How the objects are linked:
Z237 fo Z968
Z237 na Z445
Z237 pu Z865
Z237 du Z61
Z237 ri Z174
Z594 fo Z842
Z594 na Z525
Z594 pu Z743
Z594 du Z701
Z594 ri Z614
Z250 fo Z560
Z250 na Z688
Z250 pu Z322
Z250 du Z685
Z250 te Z573
Z250 ri Z317
Z566 fo Z929
Z566 na Z884
Z566 pu Z346
Z566 du Z887
Z566 te Z234
Z566 ri Z662
Z856 fo Z501
Z856 na Z322
Z856 du Z933
Z856 te Z688
Z856 ri Z500
Z887 fo Z566
Z887 na Z127
Z887 pu Z307
Z887 du Z378
Z887 te Z133
Z887 ri Z610
Z308 fo Z540
Z308 na Z939
Z308 pu Z234
Z308 du Z318
Z308 te Z842
Z308 ri Z880
Z42 fo Z521
Z42 na Z172
Z42 pu Z176
Z42 du Z26
Z42 ri Z445
Z176 fo Z655
Z176 na Z185
Z176 pu Z316
Z176 du Z966
Z176 te Z174
Z176 ri Z713
Z802 fo Z468
Z802 na Z344
Z802 pu Z573
Z802 du Z969
Z802 te Z814
Z802 ri Z398
Z908 fo Z684
Z908 na Z133
Z908 pu Z127
Z908 du Z935
Z908 te Z483
Z908 ri Z63
Z655 fo Z641
Z655 na Z814
Z655 pu Z344
Z655 du Z176
Z655 te Z76
Z655 ri Z354
Z244 fo Z933
Z244 na Z938
Z244 du Z501
Z244 te Z732
Z244 ri Z711
Z794 fo Z311
Z794 na Z662
Z794 pu Z732
Z794 du Z439
Z794 te Z944
Z794 ri Z245
Z95 fo Z322
Z95 na Z385
Z95 du Z938
Z95 te Z151
Z95 ri Z933
Z61 fo Z237
Z61 na Z842
Z61 pu Z939
Z61 du Z614
Z61 ri Z362
Z385 fo Z898
Z385 na Z681
Z385 du Z955
Z385 te Z355
Z385 ri Z95
Z842 fo Z445
Z842 na Z26
Z842 pu Z643
Z842 du Z594
Z842 ri Z61
Z81 fo Z307
Z81 na Z317
Z81 pu Z500
Z81 du Z355
Z81 te Z608
Z81 ri Z567
Z427 fo Z374
Z427 na Z468
Z427 pu Z439
Z427 du Z398
Z427 te Z641
Z427 ri Z133
Z557 fo Z711
Z557 na Z501
Z557 du Z500
Z557 te Z560
Z557 ri Z599
Z378 fo Z887
Z378 na Z896
Z378 pu Z81
Z378 du Z929
Z378 te Z596
Z378 ri Z573
Z966 fo Z176
Z966 na Z880
Z966 pu Z944
Z966 du Z641
Z966 te Z362
Z966 ri Z643
Z137 fo Z608
Z137 na Z311
Z137 pu Z685
Z137 du Z245
Z137 te Z969
Z137 ri Z93
Z525 fo Z26
Z525 na Z885
Z525 pu Z641
Z525 du Z521
Z525 ri Z594
Z933 fo Z856
Z933 na Z95
Z933 du Z244
Z933 te Z666
Z933 ri Z470
Z362 fo Z174
Z362 na Z61
Z362 pu Z308
Z362 du Z529
Z362 ri Z507
Z880 fo Z185
Z880 na Z308
Z880 pu Z684
Z880 du Z235
Z880 te Z61
Z880 ri Z966
Z713 fo Z354
Z713 na Z176
Z713 pu Z969
Z713 du Z643
Z713 te Z172
Z713 ri Z865
Z521 fo Z525
Z521 na Z773
Z521 pu Z655
Z521 du Z42
Z521 ri Z701
Z63 fo Z944
Z63 na Z908
Z63 pu Z887
Z63 du Z344
Z63 te Z318
Z63 ri Z468
Z898 fo Z29
Z898 na Z607
Z898 du Z385
Z898 te Z81
Z898 ri Z322
Z685 fo Z250
Z685 na Z666
Z685 pu Z95
Z685 du Z737
Z685 te Z231
Z685 ri Z692
Z279 fo Z151
Z279 na Z346
Z279 pu Z77
Z279 du Z832
Z279 te Z884
Z279 ri Z732
Z76 fo Z529
Z76 na Z968
Z76 pu Z13
Z76 du Z174
Z76 ri Z773
Z317 fo Z452
Z317 na Z250
Z317 pu Z856
Z317 du Z692
Z317 te Z728
Z317 ri Z81
Z185 fo Z814
Z185 na Z540
Z185 pu Z646
Z185 du Z880
Z185 te Z237
Z185 ri Z176
Z560 fo Z737
Z560 na Z964
Z560 pu Z404
Z560 du Z250
Z560 te Z610
Z560 ri Z452
Z939 fo Z865
Z939 na Z643
Z939 pu Z374
Z939 du Z483
Z939 te Z26
Z939 ri Z308
Z711 fo Z470
Z711 na Z244
Z711 du Z557
Z711 te Z737
Z711 ri Z77
Z404 fo Z938
Z404 na Z29
Z404 du Z322
Z404 te Z832
Z404 ri Z501
Z743 fo Z643
Z743 na Z641
Z743 pu Z468
Z743 du Z354
Z743 te Z885
Z743 ri Z483
Z641 fo Z966
Z641 na Z235
Z641 pu Z63
Z641 du Z655
Z641 te Z529
Z641 ri Z743
Z728 fo Z439
Z728 na Z573
Z728 pu Z688
Z728 du Z311
Z728 te Z344
Z728 ri Z608
Z773 fo Z885
Z773 na Z76
Z773 pu Z814
Z773 du Z172
Z773 ri Z521
Z938 fo Z95
Z938 na Z955
Z938 du Z404
Z938 te Z279
Z938 ri Z244
Z692 fo Z317
Z692 na Z685
Z692 pu Z933
Z692 du Z347
Z692 te Z311
Z692 ri Z355
Z374 fo Z216
Z374 na Z527
Z374 pu Z794
Z374 du Z427
Z374 te Z966
Z374 ri Z234
Z398 fo Z427
Z398 na Z802
Z398 pu Z728
Z398 du Z216
Z398 te Z655
Z398 ri Z596
Z127 fo Z884
Z127 na Z96
Z127 pu Z452
Z127 du Z896
Z127 te Z427
Z127 ri Z887
Z452 fo Z347
Z452 na Z560
Z452 pu Z501
Z452 du Z317
Z452 te Z439
Z452 ri Z307
Z935 fo Z908
Z935 na Z596
Z935 pu Z896
Z935 du Z646
Z935 te Z23
Z935 ri Z344
Z737 fo Z685
Z737 na Z732
Z737 pu Z938
Z737 du Z560
Z737 te Z662
Z737 ri Z347
Z311 fo Z728
Z311 na Z231
Z311 pu Z666
Z311 du Z794
Z311 te Z316
Z311 ri Z137
Z468 fo Z527
Z468 na Z63
Z468 pu Z610
Z468 du Z802
Z468 te Z235
Z468 ri Z427
Z681 fo Z607
Z681 na Z470
Z681 du Z77
Z681 te Z692
Z681 ri Z385
Z688 fo Z964
Z688 na Z567
Z688 pu Z898
Z688 du Z666
Z688 te Z378
Z688 ri Z250
Z527 fo Z969
Z527 na Z944
Z527 pu Z662
Z527 du Z468
Z527 te Z880
Z527 ri Z374
Z865 fo Z23
Z865 na Z713
Z865 pu Z216
Z865 du Z939
Z865 te Z42
Z865 ri Z540
Z608 fo Z96
Z608 na Z728
Z608 pu Z250
Z608 du Z137
Z608 te Z802
Z608 ri Z896
Z969 fo Z802
Z969 na Z316
Z969 pu Z231
Z969 du Z527
Z969 te Z185
Z969 ri Z216
Z500 fo Z557
Z500 na Z856
Z500 du Z470
Z500 te Z250
Z500 ri Z607
Z701 fo Z594
Z701 na Z521
Z701 pu Z354
Z701 du Z445
Z701 ri Z968
Z316 fo Z344
Z316 na Z646
Z316 pu Z929
Z316 du Z944
Z316 te Z540
Z316 ri Z969
Z318 fo Z308
Z318 na Z483
Z318 pu Z133
Z318 du Z13
Z318 te Z594
Z318 ri Z235
Z789 fo Z596
Z789 na Z216
Z789 pu Z137
Z789 du Z234
Z789 te Z713
Z789 ri Z646
Z151 fo Z567
Z151 na Z355
Z151 pu Z681
Z151 du Z279
Z151 te Z93
Z151 ri Z666
Z955 fo Z385
Z955 na Z77
Z955 du Z29
Z955 te Z346
Z955 ri Z938
Z26 fo Z42
Z26 na Z507
Z26 pu Z966
Z26 du Z525
Z26 ri Z842
Z216 fo Z398
Z216 na Z969
Z216 pu Z311
Z216 du Z374
Z216 te Z176
Z216 ri Z789
Z832 fo Z279
Z832 na Z307
Z832 pu Z599
Z832 du Z567
Z832 te Z127
Z832 ri Z964
Z231 fo Z573
Z231 na Z929
Z231 pu Z151
Z231 du Z662
Z231 te Z646
Z231 ri Z311
Z540 fo Z13
Z540 na Z865
Z540 pu Z789
Z540 du Z308
Z540 te Z445
Z540 ri Z185
Z322 fo Z404
Z322 na Z898
Z322 du Z95
Z322 te Z567
Z322 ri Z856
Z814 fo Z235
Z814 na Z13
Z814 pu Z935
Z814 du Z185
Z814 te Z968
Z814 ri Z655
Z884 fo Z93
Z884 na Z245
Z884 pu Z347
Z884 du Z127
Z884 te Z374
Z884 ri Z566
Z944 fo Z316
Z944 na Z684
Z944 pu Z566
Z944 du Z63
Z944 te Z308
Z944 ri Z527
Z929 fo Z378
Z929 na Z93
Z929 pu Z355
Z929 du Z566
Z929 te Z789
Z929 ri Z231
Z968 fo Z614
Z968 na Z701
Z968 pu Z23
Z968 du Z237
Z968 ri Z76
Z662 fo Z231
Z662 na Z566
Z662 pu Z279
Z662 du Z610
Z662 te Z684
Z662 ri Z794
Z567 fo Z832
Z567 na Z81
Z567 pu Z607
Z567 du Z151
Z567 te Z896
Z567 ri Z688
Z646 fo Z935
Z646 na Z789
Z646 pu Z93
Z646 du Z684
Z646 te Z865
Z646 ri Z316
Z614 fo Z61
Z614 na Z594
Z614 pu Z483
Z614 du Z968
Z614 ri Z529
Z96 fo Z245
Z96 na Z439
Z96 pu Z560
Z96 du Z608
Z96 te Z468
Z96 ri Z127
Z245 fo Z137
Z245 na Z794
Z245 pu Z737
Z245 du Z96
Z245 te Z527
Z245 ri Z884
Z133 fo Z234
Z133 na Z427
Z133 pu Z96
Z133 du Z596
Z133 te Z743
Z133 ri Z908
Z13 fo Z318
Z13 na Z23
Z13 pu Z596
Z13 du Z540
Z13 te Z701
Z13 ri Z814
Z172 fo Z773
Z172 na Z174
Z172 pu Z185
Z172 du Z507
Z172 ri Z42
Z896 fo Z127
Z896 na Z608
Z896 pu Z317
Z896 du Z93
Z896 te Z398
Z896 ri Z378
Z573 fo Z610
Z573 na Z378
Z573 pu Z567
Z573 du Z231
Z573 te Z935
Z573 ri Z728
Z666 fo Z688
Z666 na Z151
Z666 pu Z385
Z666 du Z732
Z666 te Z929
Z666 ri Z685
Z439 fo Z794
Z439 na Z610
Z439 pu Z964
Z439 du Z728
Z439 te Z63
Z439 ri Z96
Z307 fo Z346
Z307 na Z452
Z307 pu Z557
Z307 du Z81
Z307 te Z96
Z307 ri Z832
Z344 fo Z63
Z344 na Z935
Z344 pu Z378
Z344 du Z316
Z344 te Z13
Z344 ri Z802
Z235 fo Z880
Z235 na Z318
Z235 pu Z908
Z235 du Z814
Z235 te Z614
Z235 ri Z641
Z29 fo Z955
Z29 na Z599
Z29 du Z898
Z29 te Z307
Z29 ri Z404
Z174 fo Z76
Z174 na Z237
Z174 pu Z540
Z174 du Z362
Z174 ri Z172
Z445 fo Z701
Z445 na Z42
Z445 pu Z713
Z445 du Z842
Z445 ri Z237
Z501 fo Z244
Z501 na Z404
Z501 du Z856
Z501 te Z964
Z501 ri Z557
Z355 fo Z81
Z355 na Z692
Z355 pu Z470
Z355 du Z346
Z355 te Z137
Z355 ri Z151
Z885 fo Z507
Z885 na Z529
Z885 pu Z235
Z885 du Z773
Z885 ri Z525
Z354 fo Z743
Z354 na Z655
Z354 pu Z802
Z354 du Z713
Z354 te Z773
Z354 ri Z23
Z23 fo Z483
Z23 na Z354
Z23 pu Z398
Z23 du Z865
Z23 te Z521
Z23 ri Z13
Z732 fo Z666
Z732 na Z279
Z732 pu Z955
Z732 du Z964
Z732 te Z566
Z732 ri Z737
Z599 fo Z77
Z599 na Z557
Z599 du Z607
Z599 te Z452
Z599 ri Z29
Z234 fo Z789
Z234 na Z374
Z234 pu Z245
Z234 du Z133
Z234 te Z643
Z234 ri Z684
Z596 fo Z133
Z596 na Z398
Z596 pu Z608
Z596 du Z789
Z596 te Z354
Z596 ri Z935
Z607 fo Z599
Z607 na Z500
Z607 du Z681
Z607 te Z317
Z607 ri Z898
Z77 fo Z681
Z77 na Z711
Z77 du Z599
Z77 te Z347
Z77 ri Z955
Z529 fo Z362
Z529 na Z614
Z529 pu Z318
Z529 du Z76
Z529 ri Z885
Z93 fo Z896
Z93 na Z137
Z93 pu Z692
Z93 du Z884
Z93 te Z216
Z93 ri Z929
Z610 fo Z662
Z610 na Z887
Z610 pu Z832
Z610 du Z573
Z610 te Z908
Z610 ri Z439
Z507 fo Z172
Z507 na Z362
Z507 pu Z880
Z507 du Z885
Z507 ri Z26
Z483 fo Z939
Z483 na Z743
Z483 pu Z427
Z483 du Z23
Z483 te Z525
Z483 ri Z318
Z346 fo Z355
Z346 na Z347
Z346 pu Z711
Z346 du Z307
Z346 te Z245
Z346 ri Z279
Z964 fo Z732
Z964 na Z832
Z964 pu Z29
Z964 du Z688
Z964 te Z887
Z964 ri Z560
Z470 fo Z500
Z470 na Z933
Z470 du Z711
Z470 te Z685
Z470 ri Z681
Z643 fo Z713
Z643 na Z966
Z643 pu Z527
Z643 du Z743
Z643 te Z507
Z643 ri Z939
Z347 fo Z692
Z347 na Z737
Z347 pu Z244
Z347 du Z452
Z347 te Z794
Z347 ri Z346
Z684 fo Z646
Z684 na Z234
Z684 pu Z884
Z684 du Z908
Z684 te Z939
Z684 ri Z944

The rows follow the links: the fewer symbols apart two objects are, the more alike their rows tend to be.

Each row, then its object:
-26 45 17 -7 9 20 -26 17 -20 -14 -23 -22 33 14 17 56 -56 89 -42 31 31 5 27 43 -2 16 22 -52 -23 -29 -45 -24 -17 21 19 -21 -7 25 52 -4 25 40 -1 -39 -11 -99 -19 45 48 36
object: Z470
72 -40 -16 -2 25 56 -5 33 -2 6 -40 48 56 -32 -17 -12 -4 22 -42 -8 -52 15 30 -22 19 -64 60 -50 29 -59 1 -41 16 -15 38 -27 20 -51 -35 -24 19 -30 25 34 13 -72 -20 51 13 -15
object: Z728
18 -20 -41 16 10 -43 -27 5 -21 26 16 -91 34 44 11 -21 28 -30 -3 22 19 -67 13 10 2 31 -73 16 -32 18 26 29 25 -9 6 73 52 95 -15 -9 -59 15 -34 2 -41 48 46 13 -17 5
object: Z133
32 -42 -75 -35 42 -6 -35 -30 -23 -17 8 -8 24 49 34 -31 -7 -17 21 2 42 -10 35 -40 -11 1 -15 17 26 6 29 3 9 -54 20 42 24 -11 -139 30 -2 -20 -16 9 -23 34 14 46 2 69
object: Z773
-69 35 -16 -41 -6 16 -1 -17 -45 -45 14 -18 -32 33 16 9 -49 50 6 24 40 29 11 32 -57 35 25 2 -20 45 -83 -21 -34 16 -24 7 -3 42 16 42 42 34 -4 -34 8 -69 9 15 51 51
object: Z666
11 -37 -36 15 32 -10 11 32 -36 36 10 -80 10 24 -11 -56 18 -16 -19 7 -45 -69 19 -13 -13 18 -63 -2 -30 17 -15 39 29 -44 -4 64 50 85 -35 18 -7 54 -12 3 -17 -1 43 11 -15 2
object: Z887
-51 -3 6 10 -33 -24 -25 -50 25 -22 27 -29 -15 -2 43 -7 14 34 62 24 116 37 9 -3 -30 -21 40 28 9 43 -31 -15 -41 7 17 -5 -14 -55 -13 40 -25 -12 -52 -32 12 29 -9 -57 7 47
object: Z216
49 -26 -78 -31 61 2 -26 -22 -27 -14 -31 39 38 29 42 -3 -39 -16 -12 -2 7 11 38 -57 14 3 -12 -16 28 -31 67 -6 18 -44 40 17 21 -17 -105 9 16 -24 30 16 -29 4 -7 83 12 53
object: Z521
-45 28 61 20 9 -23 18 15 11 40 -28 43 -13 -29 -31 39 -13 27 -49 -33 -69 -25 2 -17 44 22 -21 -25 1 -45 26 22 24 16 -13 -36 -47 -39 68 -7 58 48 66 0 6 -13 -51 -5 -16 -37
object: Z794
5 -11 -7 24 -18 1 0 49 -16 32 4 -89 18 15 -15 -42 15 17 -25 28 -14 -61 14 47 -17 29 -32 -18 -43 10 -60 7 4 -1 -4 53 47 124 50 -5 -31 42 -50 -5 -20 -33 36 7 2 -19
object: Z501
-31 53 -3 -51 8 32 11 1 -47 -45 -21 31 -7 39 5 49 -70 60 -43 13 -3 46 13 33 -12 30 29 -24 -12 -4 -53 -30 -27 13 -11 -17 -9 9 35 15 67 21 22 -40 5 -88 -3 51 56 38
object: Z685
-62 30 35 3 24 -39 4 4 -24 30 4 -9 3 14 -4 29 -41 40 -38 -44 -34 -59 23 -5 28 66 -60 -33 -33 -33 35 32 34 -3 -28 -21 -23 34 35 18 65 79 70 -30 -20 -31 -23 33 13 9
object: Z662
27 -22 -62 -12 28 -15 3 -13 -33 -5 16 -36 -32 53 0 -19 11 -77 -13 -16 -11 -11 -14 -13 3 49 -70 42 -15 31 47 33 0 -29 -24 71 45 83 -51 7 -16 6 -8 22 -41 65 57 3 -19 9
object: Z743
-22 36 -13 -71 28 -11 -9 -58 -47 -56 2 57 -12 37 43 58 -70 12 -5 -11 33 47 8 -12 12 52 -7 5 9 -7 39 -13 -13 -4 2 -20 -26 -25 -31 9 43 -3 49 -13 -31 -7 -11 68 40 72
object: Z865
20 -45 -54 26 14 38 2 19 1 9 15 -36 13 -27 -3 -90 41 16 31 8 26 -15 25 -24 -54 -67 63 5 28 25 -65 -21 -11 -30 26 11 49 -21 -90 32 -19 -26 -55 4 21 -16 32 -39 -10 16
object: Z896
-78 24 18 -8 -16 -22 25 6 -33 -2 21 -43 -45 33 -12 10 -35 9 -6 -17 4 -13 -13 29 -39 77 -36 16 -54 48 -51 24 -10 9 -45 21 -4 95 60 28 37 80 -7 -34 -14 -42 33 -15 19 -2
object: Z732
-13 45 49 -32 -13 45 10 15 -3 -39 -27 67 -12 -15 -17 43 -48 40 -36 0 -19 59 1 15 7 -14 68 -33 1 -25 -41 -40 -25 45 -15 -68 -30 -42 61 -16 41 -8 29 1 17 -81 -24 10 44 -11
object: Z692
48 16 45 27 -17 21 7 64 28 35 -33 -15 35 -25 -43 18 10 13 -53 19 -70 -33 -2 36 26 -19 -10 -56 -20 -50 -13 -7 14 22 8 -6 14 48 96 -48 -25 23 -1 10 -3 -44 0 12 10 -81
object: Z599
29 -31 -73 -4 34 46 -15 27 -47 3 9 -45 33 29 23 -62 -12 38 -11 10 25 -27 44 -18 -47 -13 11 -18 -9 14 -47 -9 -12 -36 33 35 52 39 -95 29 2 21 -31 -8 -3 -43 43 32 30 67
object: Z378
-6 31 40 -10 -14 -11 -37 -36 15 -22 -21 60 38 -11 33 74 -21 30 -4 21 46 53 9 -3 47 -25 37 -28 41 -47 35 -20 -10 32 21 -56 -41 -82 34 -21 8 -37 41 -26 -5 -15 -62 40 31 20
object: Z316
43 -13 -85 -54 32 26 -15 -37 -36 -45 2 -20 7 52 27 -22 -1 -33 20 13 29 38 14 -5 -41 7 -11 22 9 27 5 -6 -16 -38 18 41 30 33 -98 6 -24 -34 -23 14 -23 22 29 39 19 64
object: Z354
-16 34 44 -16 4 -36 14 -41 6 -3 -2 69 -46 -8 -19 66 -19 -56 -22 -31 -48 28 -21 -5 52 53 -37 20 10 -15 85 28 11 22 -34 -24 -42 -41 51 -32 36 -7 67 15 -4 49 -36 0 -21 -33
object: Z308

Each walk starts at a row. The symbols on each line, taken left to right, move it on to the next object.
Each answer is a row, close to the row of the object it stands for.
41 -15 -36 -9 52 -27 -9 -8 -17 25 -17 4 19 22 2 2 -9 -46 -28 -39 -41 -41 24 -45 54 28 -81 2 14 -38 104 43 32 -29 13 31 5 22 -65 2 7 9 44 36 -34 29 -11 53 -6 12
fo na ri pu du te ri
21 -38 -56 2 36 -36 3 -23 -12 19 17 -27 -9 33 15 -34 18 -50 15 -27 -11 -44 12 -41 18 27 -66 30 6 12 68 40 24 -45 2 55 29 36 -76 21 -14 8 13 7 -29 83 11 7 -22 20
na du du fo na pu te du
-24 12 -33 -35 50 -26 -30 -55 -24 -15 -7 57 -5 31 51 39 -39 28 4 -14 39 13 33 -33 31 35 -12 0 13 -28 72 24 5 -22 26 -28 -31 -54 -74 30 46 10 54 -16 -24 5 -33 58 18 70
-39 26 41 2 8 -65 -19 -29 -25 9 6 9 -2 35 27 79 -41 13 -24 3 9 -21 14 20 48 84 -80 -7 -22 -27 65 35 9 10 -12 6 -25 26 50 -16 12 43 55 -21 -31 9 -21 45 9 8
fo ri te pu ri du na du fo
-79 19 37 9 -20 -78 -14 -50 -4 9 36 -43 -20 40 18 24 -8 1 21 14 56 -37 8 15 -5 68 -78 33 -33 19 15 28 -2 13 -10 25 -19 52 27 20 -11 51 -6 -33 -35 49 1 6 -2 35
na ri te du fo te
-65 -17 -6 -8 24 -79 0 -55 -21 4 37 -12 -30 31 28 -9 -6 -19 20 -42 32 -32 15 -34 12 61 -81 42 -6 31 63 61 17 -24 -14 18 -26 6 -50 46 24 46 34 -15 -24 67 2 6 -12 32
102 -6 -13 2 0 39 -33 21 16 -9 -42 49 67 -1 14 42 -2 -6 -26 21 -2 20 16 0 35 -47 34 -47 31 -69 53 -38 -8 2 45 -20 -3 -43 -14 -53 -37 -74 10 33 -9 -19 -19 55 10 -3
du ri fo du pu pu pu du
-30 44 89 31 -26 -21 5 35 12 34 -25 8 4 -39 -25 47 -7 34 -37 5 -29 -26 -3 55 35 17 -7 -41 -16 -41 -8 5 1 37 -25 -39 -17 23 120 -31 9 37 20 -15 20 -40 -37 -1 13 -53
fo du na fo du du du ri
62 18 2 15 -23 60 -14 55 16 -5 -45 -1 51 -24 6 19 1 50 -40 39 -27 13 12 32 13 -55 58 -60 11 -51 -43 -54 -1 14 30 -28 24 -2 44 -47 -24 -34 -17 2 17 -96 -19 33 40 -24
46 -32 -41 16 -26 5 -28 -15 12 -20 7 -43 16 12 26 -43 44 -3 55 40 74 0 4 -9 -35 -57 44 12 22 29 -29 -30 -18 -15 24 23 46 0 -63 -2 -76 -59 -75 3 7 32 21 -18 -5 26
na te fo fo na te na
-32 14 6 -11 38 -63 -11 -43 -13 17 1 25 -18 16 11 44 -29 -14 -16 -32 -14 -24 15 -28 41 53 -76 15 8 -16 107 58 30 -18 0 3 -42 -21 -22 11 36 30 59 -9 -30 45 -40 44 -8 25
pu ri fo ri du na
-55 9 -3 -31 5 -56 7 -53 -32 -15 32 -20 -49 53 9 19 -25 -38 9 -15 29 -5 -22 1 -15 81 -82 51 -29 48 27 32 3 -4 -45 31 -21 39 -9 36 27 48 8 -12 -32 61 17 -3 -1 31
56 -15 9 20 19 25 28 61 6 63 -31 18 25 -48 -35 -2 6 -30 -62 -13 -96 -46 9 -17 44 -10 -21 -32 10 -56 31 6 48 -11 -5 1 13 0 19 -32 4 8 41 25 17 -9 -8 22 -35 -63
te ri ri ri ri du
81 7 -57 -15 23 29 -46 -2 -22 -24 -23 -3 68 60 36 24 -22 10 -35 38 16 13 31 9 22 -4 -3 -47 6 -57 41 -23 -9 -14 50 22 34 29 -44 -23 -27 -31 4 21 -45 -30 -4 99 38 52
fo na ri pu du te ri
46 -24 -62 -9 13 18 -43 -21 -26 -22 13 -58 39 56 42 -17 -6 11 15 38 62 -11 38 3 -30 9 3 -4 7 7 -11 -22 -18 -42 41 39 49 31 -66 10 -46 -23 -50 -8 -30 3 27 45 15 56
30 21 0 9 -7 18 -3 59 -12 31 -23 -49 36 15 -25 14 -15 14 -62 27 -42 -61 15 44 26 21 -27 -50 -29 -31 -8 -4 14 -1 -4 23 26 100 61 -33 -15 44 -10 2 -21 -64 18 36 -1 -24
du fo du fo du na
31 1 -26 10 -13 44 -17 41 -20 -17 5 -66 35 33 14 -28 -4 56 -10 56 29 -15 36 45 -33 2 26 -41 -24 11 -81 -32 -20 -8 21 31 52 82 -8 -3 -31 10 -48 -25 -7 -79 38 22 38 36
fo te pu na fo na na
-68 34 38 32 -30 -30 8 15 -11 20 20 -71 -8 20 1 -1 -11 45 1 17 21 -54 2 53 -22 51 -23 -11 -48 31 -63 17 -5 32 -30 18 -2 76 77 10 6 73 -12 -48 -5 -45 12 -6 21 6
84 -29 1 15 -23 22 -18 6 42 -4 -12 22 52 -40 6 -11 44 -21 37 40 25 33 -11 -9 -1 -83 65 1 47 -12 2 -34 -12 6 37 -15 14 -63 -36 -34 -46 -79 -48 21 9 34 -15 -20 -16 -7
fo pu fo fo du du du fo
41 -17 -27 0 47 8 8 51 -28 45 -13 -17 41 21 -24 -3 -25 -8 -82 -16 -78 -69 31 -7 32 39 -62 -34 -24 -28 37 22 35 -15 7 48 30 75 -13 -15 19 42 35 15 -18 -27 17 44 6 -12
te du fo na fo pu te
-45 9 81 43 -52 -68 8 -24 49 29 18 13 -24 -42 -14 22 28 -21 34 -7 12 -12 -24 9 29 -12 -16 35 18 -1 39 13 13 41 -16 -33 -39 -56 86 -6 -22 -6 11 0 24 70 -27 -72 -34 -53
-49 23 -16 -38 39 7 -27 0 -29 -12 -20 32 21 20 22 32 -67 78 -33 -7 27 14 43 -10 5 28 10 -44 -1 -18 -13 -13 -5 -11 14 -40 -12 -26 -24 26 69 42 49 -37 -9 -73 -16 68 52 56
ri na ri fo pu fo du
29 8 -58 -39 5 58 5 33 -50 -31 3 -44 10 45 -1 -29 -24 11 -18 32 11 19 -6 16 -63 1 41 -20 -12 32 -81 -25 -32 -6 -2 30 52 66 -42 8 -2 1 -42 -8 -5 -76 42 22 37 35
du na fo te du na fo na du
-28 17 38 3 13 20 5 1 7 -13 -34 73 11 -26 -1 34 -37 60 -32 -15 -1 21 35 -26 22 -18 48 -32 20 -50 -5 -15 -4 12 26 -78 -44 -94 4 14 59 9 49 -10 21 -61 -47 16 12 12
53 -2 -25 1 19 -12 -30 14 -11 31 -12 -36 36 41 6 35 -15 -26 -51 13 -36 -36 17 12 55 43 -82 -34 -18 -43 68 17 27 -12 -3 47 24 81 17 -41 -41 7 18 1 -39 3 8 65 -2 -22
fo du fo na na du
23 -33 -7 53 -26 -28 -7 -8 24 35 27 -62 6 -11 -1 -44 81 -45 41 17 13 -47 -20 1 -6 -8 -30 45 -2 21 -1 28 17 -3 3 47 35 49 -2 -16 -75 -10 -54 13 -8 71 27 -56 -38 -30
fo te fo pu ri
-35 14 51 14 -37 1 -22 -25 55 -21 8 32 13 -40 29 30 21 33 52 15 90 56 -10 3 0 -41 57 0 22 -5 -7 -26 -31 35 19 -58 -37 -99 18 1 -17 -50 -7 -25 25 24 -36 -32 -4 2
36 -20 -26 -16 -21 64 25 38 -7 -20 11 -30 -14 1 -20 -57 21 -3 27 37 9 27 -13 21 -73 -42 67 12 -1 53 -98 -41 -30 -11 1 19 48 28 -31 -1 -20 -19 -64 10 28 -48 48 -32 0 -1
du ri pu te du pu te
-51 66 30 -25 7 -1 11 15 -47 0 5 -10 -23 20 -24 44 -40 13 -54 -23 -40 -2 0 39 10 76 -36 -20 -43 2 -4 -1 0 28 -51 10 -13 59 84 -4 61 65 39 -25 -15 -50 -3 20 27 -28
na du te du na pu
86 8 -26 -22 8 84 12 57 -9 -29 -30 47 0 -24 -20 22 -19 -1 -35 21 -60 54 -17 7 -4 -35 75 -48 15 -35 -28 -31 -14 0 9 -22 6 -5 23 -51 -4 -46 -5 37 17 -70 10 32 17 -38
